Below is a small trained network, with its code and all its weights. Each question gives an input and a target symbol and asks what happens when units are switched off, that is, made to give their printed mean instead of their output.

import numpy as np


def w(rows, s, z=0):
    codes = np.array(rows[::2]) - 128.0
    scale = np.full(codes.shape[1], s)
    scale[-1] = z or s
    return codes * scale


def f(y):
    return np.maximum(y, 0)


def softmax(a):
    e = np.exp(a - a.max(-1, keepdims=True))
    return e / e.sum(-1, keepdims=True)


def log_softmax(a):
    a = a - a.max(-1, keepdims=True)
    return a - np.log(np.exp(a).sum(-1, keepdims=True))


def net(x, mask):
    ids = ['ΘΣαβεηπφψ'.index(c) for c in x.split()]
    T = len(ids)
    res = E[ids] + P[:T]
    u = 0
    for l in range(2):
        r = res
        for j in range(2):
            rows = slice(4 * j, 4 * j + 4)
            q, k, v = (r @ M[l][rows].T for M in (Q, K, V))
            z = softmax(np.where(np.tri(T) > 0, q @ k.T / 4**0.5, -1e9)) @ v
            o = O[l][rows]
            res = res + np.where(mask[u + j], z, o[:, -1]) @ o[:, :-1]
        u += 2
        y = f(res @ A[l][:, :-1].T + A[l][:, -1])
        res = res + np.where(mask[u : u + 12], y, B[l][:, -1]) @ B[l][:, :-1]
        u += 12
    return log_softmax(res[-1] @ U[:, :-1].T + U[:, -1])


Q, K, V, O, A, B = {}, {}, {}, {}, {}, {}
E = w([
[136,240,142,61],'Θ',
[122,94,141,59],'Σ',
[97,33,126,188],'α',
[153,127,253,93],'β',
[111,146,97,56],'ε',
[102,249,86,128],'η',
[86,114,134,236],'π',
[100,149,59,113],'φ',
[239,149,35,144],'ψ',
],0.013)
P = w([
[26,40,63,2],'0',
[47,58,99,84],'1',
[66,65,112,122],'2',
[87,71,117,135],'3',
[103,69,118,149],'4',
[122,73,123,154],'5',
],0.0073)
Q[0] = w([
[192,121,87,194],'L0H1',
[113,114,231,144],'L0H1',
[156,188,23,162],'L0H1',
[118,173,198,120],'L0H1',
[98,163,183,106],'L0H2',
[138,163,146,212],'L0H2',
[1,43,132,229],'L0H2',
[38,205,85,104],'L0H2',
],0.0088)
K[0] = w([
[104,100,2,254],'L0H1',
[127,65,210,157],'L0H1',
[105,232,65,135],'L0H1',
[205,151,188,130],'L0H1',
[82,173,226,108],'L0H2',
[146,150,172,225],'L0H2',
[28,12,135,171],'L0H2',
[33,203,43,131],'L0H2',
],0.0078)
V[0] = w([
[81,244,100,29],'L0H1',
[123,156,155,175],'L0H1',
[143,44,125,6],'L0H1',
[82,114,100,121],'L0H1',
[89,3,213,227],'L0H2',
[158,78,153,87],'L0H2',
[33,107,43,73],'L0H2',
[111,39,51,178],'L0H2',
],0.0069)
O[0] = w([
[84,115,63,192,190],'L0H1',
[172,114,110,14,94],'L0H1',
[117,196,105,147,241],'L0H1',
[220,107,109,85,168],'L0H1',
[111,176,71,121,164],'L0H2',
[101,168,28,249,147],'L0H2',
[158,126,254,132,253],'L0H2',
[113,177,162,117,147],'L0H2',
],0.0061,0.0043)
A[0] = w([
[76,164,132,166,79],'L0N1',
[128,192,119,104,111],'L0N2',
[146,89,110,160,130],'L0N3',
[157,184,142,85,7],'L0N4',
[105,174,96,97,134],'L0N5',
[131,64,156,115,118],'L0N6',
[131,128,198,41,122],'L0N7',
[10,73,100,161,182],'L0N8',
[67,99,88,69,143],'L0N9',
[138,215,186,111,145],'L0N10',
[95,189,134,160,83],'L0N11',
[106,160,191,126,78],'L0N12',
],0.014,0.011)
B[0] = w([
[137,160,67,76,137],'L0N1',
[183,180,99,169,136],'L0N2',
[131,141,80,104,139],'L0N3',
[62,31,235,42,128],'L0N4',
[202,96,148,140,149],'L0N5',
[176,190,69,132,143],'L0N6',
[194,173,71,158,178],'L0N7',
[253,149,121,110,254],'L0N8',
[182,181,71,129,169],'L0N9',
[209,92,108,129,188],'L0N10',
[199,179,67,95,136],'L0N11',
[212,199,30,88,140],'L0N12',
],0.012,0.0093)
Q[1] = w([
[71,87,156,168],'L1H1',
[223,42,91,94],'L1H1',
[37,244,115,90],'L1H1',
[72,240,46,1],'L1H1',
[134,220,104,123],'L1H2',
[187,99,168,57],'L1H2',
[88,206,68,163],'L1H2',
[147,211,41,61],'L1H2',
],0.01)
K[1] = w([
[97,57,148,83],'L1H1',
[210,194,47,185],'L1H1',
[98,144,196,81],'L1H1',
[104,114,251,152],'L1H1',
[157,151,93,121],'L1H2',
[108,128,161,94],'L1H2',
[140,175,37,142],'L1H2',
[142,179,108,84],'L1H2',
],0.016)
V[1] = w([
[156,106,96,86],'L1H1',
[75,180,110,66],'L1H1',
[149,191,3,227],'L1H1',
[4,96,246,151],'L1H1',
[113,121,230,249],'L1H2',
[199,160,86,239],'L1H2',
[177,22,227,129],'L1H2',
[127,138,189,15],'L1H2',
],0.0057)
O[1] = w([
[32,54,189,119,152],'L1H1',
[164,88,99,149,110],'L1H1',
[126,120,148,80,180],'L1H1',
[179,192,157,221,5],'L1H1',
[71,84,182,53,89],'L1H2',
[140,140,254,98,185],'L1H2',
[76,48,97,79,119],'L1H2',
[31,170,72,222,124],'L1H2',
],0.0061,0.028)
A[1] = w([
[57,56,141,137,136],'L1N1',
[90,74,133,136,202],'L1N2',
[154,143,137,111,104],'L1N3',
[117,112,219,136,198],'L1N4',
[44,55,253,228,2],'L1N5',
[175,132,92,159,156],'L1N6',
[117,132,73,193,246],'L1N7',
[97,101,118,180,12],'L1N8',
[126,67,103,103,150],'L1N9',
[121,112,117,96,105],'L1N10',
[109,118,212,198,14],'L1N11',
[128,119,211,133,158],'L1N12',
],0.018,0.0083)
B[1] = w([
[221,166,51,136,132],'L1N1',
[56,186,89,74,137],'L1N2',
[150,115,144,156,246],'L1N3',
[90,77,132,70,152],'L1N4',
[252,27,23,22,128],'L1N5',
[105,206,78,71,190],'L1N6',
[61,115,147,109,128],'L1N7',
[96,91,30,67,128],'L1N8',
[115,156,149,157,249],'L1N9',
[133,142,120,183,212],'L1N10',
[126,238,105,26,128],'L1N11',
[122,73,97,108,149],'L1N12',
],0.016,0.012)
U = w([
[172,161,156,140,181],'Θ',
[192,7,169,141,225],'Σ',
[79,95,136,46,119],'α',
[82,117,95,48,3],'β',
[124,92,109,102,28],'ε',
[126,86,89,111,67],'η',
[123,86,95,109,84],'π',
[122,96,108,100,32],'φ',
[49,156,100,115,218],'ψ',
],0.012,0.0055)

Each question gives the input, a string of symbols that net reads in full, and the target symbol t.
The units are the heads (4 rows each of Q, K, V and O) and the neurons (one row each of A and B). Each row of codes is followed by its name. A weight is (code - 128) times the scale printed after its matrix; where a second scale follows, it is the last column's (O, A, B and U).
mask holds one flag per unit, layer by layer, with each layer's heads first. A switched-off unit (its flag False) gives its mean, the last column of its rows in O or B, instead of its output. The means were averaged over made-up inputs and are rounded, as every weight is.
A unit's drop is (log p(t) with every unit on - log p(t) with that unit switched off) / (log p(t) with every unit on - log p(t) with every unit switched off).
The circuit of an input: a set's keep is (log p(t) with only the set's units on - log p(t) with every unit switched off) / (log p(t) with every unit on - log p(t) with every unit switched off). Starting from the 12 units with the biggest drops (on a tie, the unit counted first), units are removed one at a time, each time the one whose removal leaves the highest keep (on an exact tie, the one counted first), for as long as the keep stays at least 0.8.
units of the circuit, in order: the units of the circuit, biggest drop first
k most important neurons: the k neurons with the biggest drops, biggest first
top k neurons in layer l: the k neurons of layer l with the biggest drops, biggest first
which heads matter: for each layer, one digit per head in row order, 1 if its drop is at least 0.15 and else 0, layers parted by /
input φ ε β β ψ ε, target Σ: which heads matter : 01 / 00
input φ η π π η π, target α: units of the circuit, in order : (L0H1; L0N9; L1N2; L1H2)
input β α α β β α, target α: which heads matter : 11 / 00
input η π π η η, target α: which heads matter : 11 / 01
input π π π α π, target α: which heads matter : 10 / 00
input β Σ β Θ η β, target α: which heads matter : 11 / 00
input ψ π φ Σ β φ, target Σ: 4 most important neurons : (L0N8; L1N6; L0N7; L0N6)
input π Θ ε, target Θ: 3 most important neurons : (L0N8; L0N9; L1N4)
input η ψ π η α, target Θ: which heads matter : 01 / 00
input Σ α Σ, target Σ: which heads matter : 11 / 00
input φ ψ φ, target Σ: top 2 neurons in layer 1 : (L1N6; L1N12)
input η β Θ Θ, target Σ: which heads matter : 10 / 00
input α η η, target Σ: which heads matter : 11 / 00
input Θ ψ Θ β Σ, target Θ: which heads matter : 11 / 00
input β β ε β, target α: which heads matter : 01 / 00
input β β η β β, target β: 3 most important neurons : (L1N2; L0N8; L0N9)
input ψ η β β π η, target Σ: which heads matter : 01 / 00
input ε π Θ η Θ Θ, target α: top 2 neurons in layer 1 : (L1N2; L1N4)
input ε β η β ψ ε, target Σ: 3 most important neurons : (L1N6; L0N9; L0N8)
input η Σ η β η η, target β: top 3 neurons in layer 1 : (L1N2; L1N1; L1N4)
input Θ β π Σ, target Θ: 2 most important neurons : (L0N9; L0N8)
input β β φ ψ, target ψ: 3 most important neurons : (L0N8; L1N2; L0N7)
input β Θ π π, target Σ: 2 most important neurons : (L0N8; L1N6)
input β η π η η, target α: 2 most important neurons : (L0N8; L0N7)
